Each row has a class, written after it.
-146 -65 179 9 48 553 135 -131 -316 76 170 312 -191 110 -35 72 189 -49
 65 166 -72 -66 338 -323 261 70 -342 102 -104 -358 -158 73 -1 331
Barim
-5 -50 137 8 -17 564 -126 -101 -271 -21 173 165 -103 60 -124 118 171 -65
 81 67 -127 -15 180 -452 196 7 -402 98 106 -352 -301 5 144 199
guv
-34 71 -41 53 -20 -67 230 68 77 34 -9 42 -76 180 131 -39 -82 15 -90 -64
 15 -309 -103 -224 -19 31 85 14 -126 60 44 167 -186 -166
viv
-102 40 164 72 58 330 449 -38 -85 219 84 352 -303 377 195 -61 35 -43 0
 134 -57 -541 198 -525 184 19 -235 153 -266 -140 -149 210 -228 23
Barim
-147 -80 -68 -86 -146 190 -56 -124 -65 -73 -10 88 11 1 -100 -1 33 72 67
 186 -98 111 120 -228 -17 -93 -198 15 -109 -154 -75 28 -7 202
nevov
-31 -199 -22 -185 -363 -182 -443 -160 -31 -137 -53 -259 286 -277 -264
 197 -160 296 144 58 71 204 -48 174 -431 -126 -48 -98 150 2 61 -175 308
 -88
zukup
148 -116 -188 -120 -78 -59 -709 29 112 -169 -39 -191 211 -307 -270 250
 132 178 18 -58 -35 802 -26 22 -71 -188 -12 -261 46 -88 -47 -205 221 121
nevov
16 25 -13 92 -150 -170 -133 -37 91 -100 -25 -195 259 -54 -76 46 -72 -38
 21 -174 84 -168 -206 -136 -93 49 82 70 256 111 -52 -25 113 -192
zukup
25 35 -167 -23 -158 -267 -261 49 159 -175 -55 -344 318 -95 -117 73 -135
 -21 35 -134 75 52 -312 -6 -258 9 185 -10 326 174 -3 -9 151 -173
gon
-12 -82 -138 4 -208 -85 -372 -19 33 -260 -13 -351 271 -174 -145 59 -82 0
 87 -74 -44 130 -181 -52 -153 -121 14 -4 304 25 -62 -93 239 -43
viv
-20 21 -85 -108 -26 -239 -40 -37 62 -66 -128 0 194 -82 -68 12 0 132 20
 19 77 59 -14 33 -82 -17 -16 -26 46 3 3 -10 86 3
zukup
-14 -44 -155 -216 -270 -498 -411 -81 164 -156 -131 -359 491 -313 -249
 129 -164 270 57 -49 166 309 -203 276 -421 -34 130 -101 294 157 133 -150
 265 -124
zukup
43 -56 -129 10 -343 -212 -250 -23 114 -225 -17 -371 329 -103 -189 58
 -155 12 76 -118 72 -99 -308 -113 -266 12 35 54 322 126 -24 -47 171 -187
kineg
-128 -102 -82 -53 -155 -44 -127 -125 13 -172 -116 -87 121 -113 -92 -42
 -49 40 33 89 -44 125 2 32 -135 -153 -15 -34 -2 36 34 -71 92 52
nevov
-58 -60 -92 -91 -78 -146 -266 -95 -41 -108 7 -137 180 -200 -199 155 19
 116 39 -9 28 343 69 37 -18 -46 21 -82 134 -15 -2 -61 78 124
kineg
43 0 -155 -40 -57 -271 -97 88 66 -60 -12 -167 118 -71 -42 25 -73 33 -17
 -90 18 61 -62 86 1 -29 136 -73 57 66 43 32 -54 -1
lozi
8 -30 -136 -94 67 -29 -344 23 -49 -61 1 -7 93 -225 -203 157 108 159 -21
 -52 -38 590 140 128 62 -49 -32 -203 50 -111 24 -58 118 253
lozi
-129 -45 8 -185 -104 -37 -135 -112 -24 75 61 1 59 -108 -167 165 23 175
 44 75 45 155 91 44 -248 1 -95 -77 83 -41 69 -36 96 24
lozi
-17 -52 -112 3 -162 -202 75 -55 116 -142 -169 -201 294 -57 -15 -186 -132
 5 -4 14 71 -60 -155 -27 -62 -85 48 60 68 83 -28 55 118 -52
Med
171 -90 -155 -54 -30 113 -640 99 95 -86 1 -172 120 -268 -234 165 170 119
 -2 -76 -42 899 97 20 226 -177 -86 -277 -94 -212 -53 -179 146 298
zopuz
-185 -80 210 -61 -30 265 42 -293 -246 -13 164 235 -66 -29 -111 149 130
 164 86 92 -16 -101 246 -40 -104 96 -273 28 121 -168 -17 20 71 94
gon
52 12 -56 -8 -131 -203 -33 87 87 -91 83 -237 141 18 11 83 -153 -78 -2
 -146 94 -255 -287 -18 -183 113 124 2 176 136 53 4 8 -237
zopuz
-169 -105 -18 -35 -310 -183 153 -113 -89 -101 36 -243 211 -39 -33 -25
 -322 39 71 -29 100 -324 -157 123 -354 8 143 54 139 220 138 84 2 -208
gon
-94 23 -3 121 -87 225 179 32 -116 -58 81 -2 2 206 86 -21 -80 -145 29 -48
 -52 -383 -101 -455 73 45 -57 137 33 -73 -149 153 -62 -54
viv
-176 -185 -70 -145 -227 119 -307 -92 -142 -149 29 -112 156 -230 -189 115
 -14 145 104 191 -32 342 71 91 -158 -140 -184 -87 -52 -149 39 -98 243
 223
zukup
-136 -91 0 19 -28 -17 -27 -163 -14 -115 -93 -19 139 -44 -43 -95 -6 102
 58 33 -2 -13 55 -78 -102 -115 -94 71 102 49 -54 -32 180 40
zopuz
-341 -97 75 -100 -68 213 398 -237 -201 -27 110 225 -135 147 40 -44 -31
 -40 52 125 -11 -461 125 -176 -179 19 -133 49 -50 -14 32 198 -103 5
zopuz
-77 49 91 77 -59 25 301 -44 -47 16 161 -57 -24 194 108 -19 -93 -144 9
 -91 35 -549 -171 -176 -22 154 32 128 166 108 -47 192 -114 -212
viv
-262 -16 27 62 -68 189 378 -131 -38 -106 19 82 -76 239 193 -197 -91 -52
 40 255 -80 -413 -22 -263 43 -13 -93 172 -207 -8 -48 230 -170 76
zopuz
27 52 -108 -6 -160 -119 74 127 78 -33 -8 -176 184 136 15 -9 -158 -154
 -10 -126 64 -388 -261 -273 -99 116 47 75 157 41 -7 71 -26 -199
zukup
-281 -77 196 50 -162 316 280 -230 -321 -47 95 209 -95 86 -3 -26 -63 82
 94 187 -56 -391 157 -121 -104 23 -212 142 -84 -106 -48 118 33 60
kineg
-296 -125 154 -24 -154 192 67 -293 -224 -56 166 101 -53 -24 -102 155 27
 168 132 184 -33 -115 179 -58 -171 -1 -189 46 24 -46 2 42 54 73
Barim
-124 -18 -65 -147 -247 -202 -110 -80 94 -85 -67 -157 275 -120 -111 70
 -165 70 94 104 98 0 -123 86 -357 20 38 19 97 45 101 -59 79 -95
guv
-326 -16 224 23 -111 238 496 -274 -232 49 173 262 -166 216 99 11 -103
 -41 81 165 -24 -671 183 -182 -99 121 -100 177 -48 -26 14 208 -238 -60
Barim
-22 21 -278 -196 -252 -550 -51 41 266 -132 -240 -286 429 -149 -154 -19
 -235 41 -17 -57 156 9 -295 137 -453 -18 227 -104 161 208 169 -13 96
 -261
lozi
-138 -106 84 -8 1 515 -73 -145 -232 16 11 292 -208 -3 -106 28 254 95 43
 300 -204 239 356 -280 248 -145 -440 -4 -245 -429 -222 0 172 420
nevov
-186 -177 144 52 -97 309 98 -240 -395 -88 208 68 -102 -86 -65 -6 24 69
 60 20 -54 -64 207 38 135 -40 -175 56 29 -79 -43 87 41 217
kineg
-105 -107 -74 -81 -199 -135 -419 -55 0 -154 1 -243 263 -229 -143 96 -81
 249 81 18 2 323 -83 223 -219 -57 -12 -84 122 2 93 -102 239 108
viv
-106 29 111 61 -42 221 272 -130 -114 -22 37 116 48 87 13 -81 23 -61 16
 97 18 -175 28 -160 68 93 -91 133 15 -55 -94 117 5 69
Barim
-88 4 11 -1 22 43 214 -45 -129 60 55 124 -109 96 -2 36 -26 -6 -3 -49 16
 -162 124 -170 66 30 -16 -1 -8 14 -11 112 -119 49
zopuz
-59 117 59 129 -19 124 206 -20 109 123 58 191 -185 273 128 11 39 45 -20
 58 -56 -327 43 -430 80 70 -66 109 -177 -62 -92 156 -274 -65
gon
-57 65 26 123 -182 46 222 31 21 -65 -3 -136 179 183 75 -86 -134 -202 32
 -35 62 -479 -209 -395 -10 119 20 191 108 -4 -72 88 -23 -140
zopuz
-175 -59 -66 -62 -176 -23 150 -78 3 -68 -67 28 75 25 22 -72 -97 46 32
 184 -45 -210 32 -76 -84 -94 -116 20 -161 -111 -36 95 7 23
viv
25 48 69 6 18 -14 211 -28 -55 73 38 133 -100 109 50 27 22 -5 11 -7 14
 -279 86 -130 82 68 -35 68 17 -28 -17 71 -137 -25
Barim
-222 -28 249 107 39 450 541 -175 -309 85 95 434 -325 257 138 -56 63 -82
 42 193 -52 -531 311 -274 176 31 -254 144 -229 -204 -145 211 -120 140
nevov
-227 -89 41 -59 -303 92 37 -156 -149 -56 145 -85 86 15 -67 77 -166 40
 100 72 -18 -247 -122 -111 -277 19 -28 56 11 47 3 91 -10 -142
Med
-122 -11 70 3 63 327 56 -55 -278 67 53 270 -108 -33 -118 110 148 -64 26
 67 -32 144 268 -94 203 92 -180 -4 -103 -271 -58 11 23 286
kineg
-179 -69 152 -137 -94 184 149 -176 -207 88 132 249 -130 59 -26 146 15
 130 84 176 -5 -257 215 -80 -108 40 -237 21 -87 -174 -14 66 -16 71
Barim
-119 -58 108 94 -114 371 64 -78 -215 -67 179 -1 -69 145 -4 47 -11 -159
 78 25 -45 -358 -3 -443 87 66 -178 177 103 -134 -167 93 18 55
kineg
82 -29 -221 -92 -247 -65 -524 46 96 -220 -49 -289 306 -200 -243 163 -15
 41 33 -31 -42 352 -180 -122 -75 -91 -76 -82 201 -127 -125 -116 244 61
gon
-51 7 106 83 -30 372 33 -105 -202 -58 95 102 -83 124 5 60 56 -26 37 48
 -133 -198 92 -435 241 -22 -256 122 54 -246 -261 86 55 89
Barim
107 4 -36 71 50 36 -137 72 180 81 50 -12 -102 111 103 -28 120 85 -51 -36
 -71 91 18 -269 209 -64 -68 -13 -93 -49 -70 21 -131 97
viv
-259 -25 263 75 152 595 601 -156 -442 163 245 482 -430 293 183 -11 55
 -151 81 162 -65 -543 339 -255 241 143 -262 182 -186 -209 -84 275 -243
 189
zukup
-4 5 62 43 -124 351 -293 -6 -48 34 11 116 -80 25 -110 198 89 94 60 148
 -110 223 185 -327 133 -108 -222 -42 -229 -324 -200 -42 43 161
gon
4 -54 -34 -35 -34 84 -129 63 42 72 13 34 -146 63 11 101 30 203 -7 127
 -84 131 95 -254 -7 -129 -151 -99 -249 -141 -13 15 -8 66
gon
10 -78 -7 -75 173 242 -329 24 -149 52 78 140 -89 -168 -138 197 212 68 35
 108 -95 588 311 -14 245 -92 -204 -160 -120 -283 -84 -63 128 394
Med
-128 -38 24 27 -93 78 260 -50 -56 -12 -13 4 -35 85 95 -116 -77 -70 -52
 37 -2 -206 -110 -109 -67 -35 61 17 -160 67 29 92 -50 -116
nevov
25 90 -197 -35 -165 -565 85 164 189 -13 -145 -301 226 -33 -4 -46 -191 11
 -64 -161 144 -103 -264 107 -114 39 337 -64 22 225 195 34 -111 -211
lozi
-199 -80 69 -83 -7 368 188 -171 -238 -14 23 295 -55 49 -55 13 101 -42 55
 269 -54 -103 281 -290 115 -8 -335 77 -112 -313 -156 104 64 300
viv
-250 -29 98 -56 -76 64 237 -165 -139 -4 117 65 21 62 29 63 -114 -1 81
 100 75 -316 83 -62 -106 122 -59 122 64 0 92 103 -91 27
Barim
-259 -138 132 5 -88 256 -51 -243 -274 -78 162 47 -1 -86 -101 97 4 169
 118 123 -52 104 191 43 -27 -45 -207 1 30 -74 -38 47 125 203
kineg
0 32 -201 -37 -98 -304 94 137 136 -19 -140 -161 248 -7 10 -123 -182 -88
 49 -48 107 -61 -156 26 -90 -14 129 39 14 168 78 38 -54 -40
gon
-60 -117 -107 -67 -123 -223 -272 -105 30 -226 -113 -159 285 -210 -135 45
 -31 239 57 54 57 251 -46 95 -197 -105 -28 -18 99 51 33 -98 228 64
gon
123 32 -17 14 109 300 -172 169 72 161 -59 176 -153 151 82 -38 72 41 -15
 136 -143 171 85 -292 171 -120 -207 4 -306 -228 -198 1 20 158
lozi
-158 -34 97 147 -127 400 161 -87 -153 -12 172 32 -193 200 73 -4 4 -87 22
 72 -110 -334 -15 -491 136 -28 -168 131 -77 -112 -195 163 -48 26
kineg
-255 -17 67 58 -208 -122 463 -215 -18 -77 -6 9 56 132 78 -86 -186 -12 12
 36 119 -633 -60 -95 -197 96 92 159 12 123 60 174 -135 -208
zopuz
-115 -146 -78 -175 -294 -169 -476 -170 -29 -223 57 -236 259 -339 -289
 239 -77 289 96 67 11 411 18 271 -304 -114 -22 -189 141 5 103 -107 210
 96
zopuz
-45 -9 -9 53 -38 63 -174 -9 58 24 -4 -40 -12 -46 -69 83 52 115 -47 15
 -23 241 25 -167 33 -82 -26 -63 -116 -46 -18 -11 51 32
lozi
-93 -63 -95 -65 -115 38 -187 -38 74 -48 10 19 -8 7 -74 131 20 232 21 171
 -72 140 86 -276 -71 -166 -183 -80 -174 -128 -91 59 56 109
zopuz
-71 -50 3 -7 -139 -123 154 -45 90 -2 -43 -42 34 97 85 -95 -145 101 35
 102 18 -315 -94 -86 -200 -13 -30 76 -77 70 25 62 -17 -125
guv
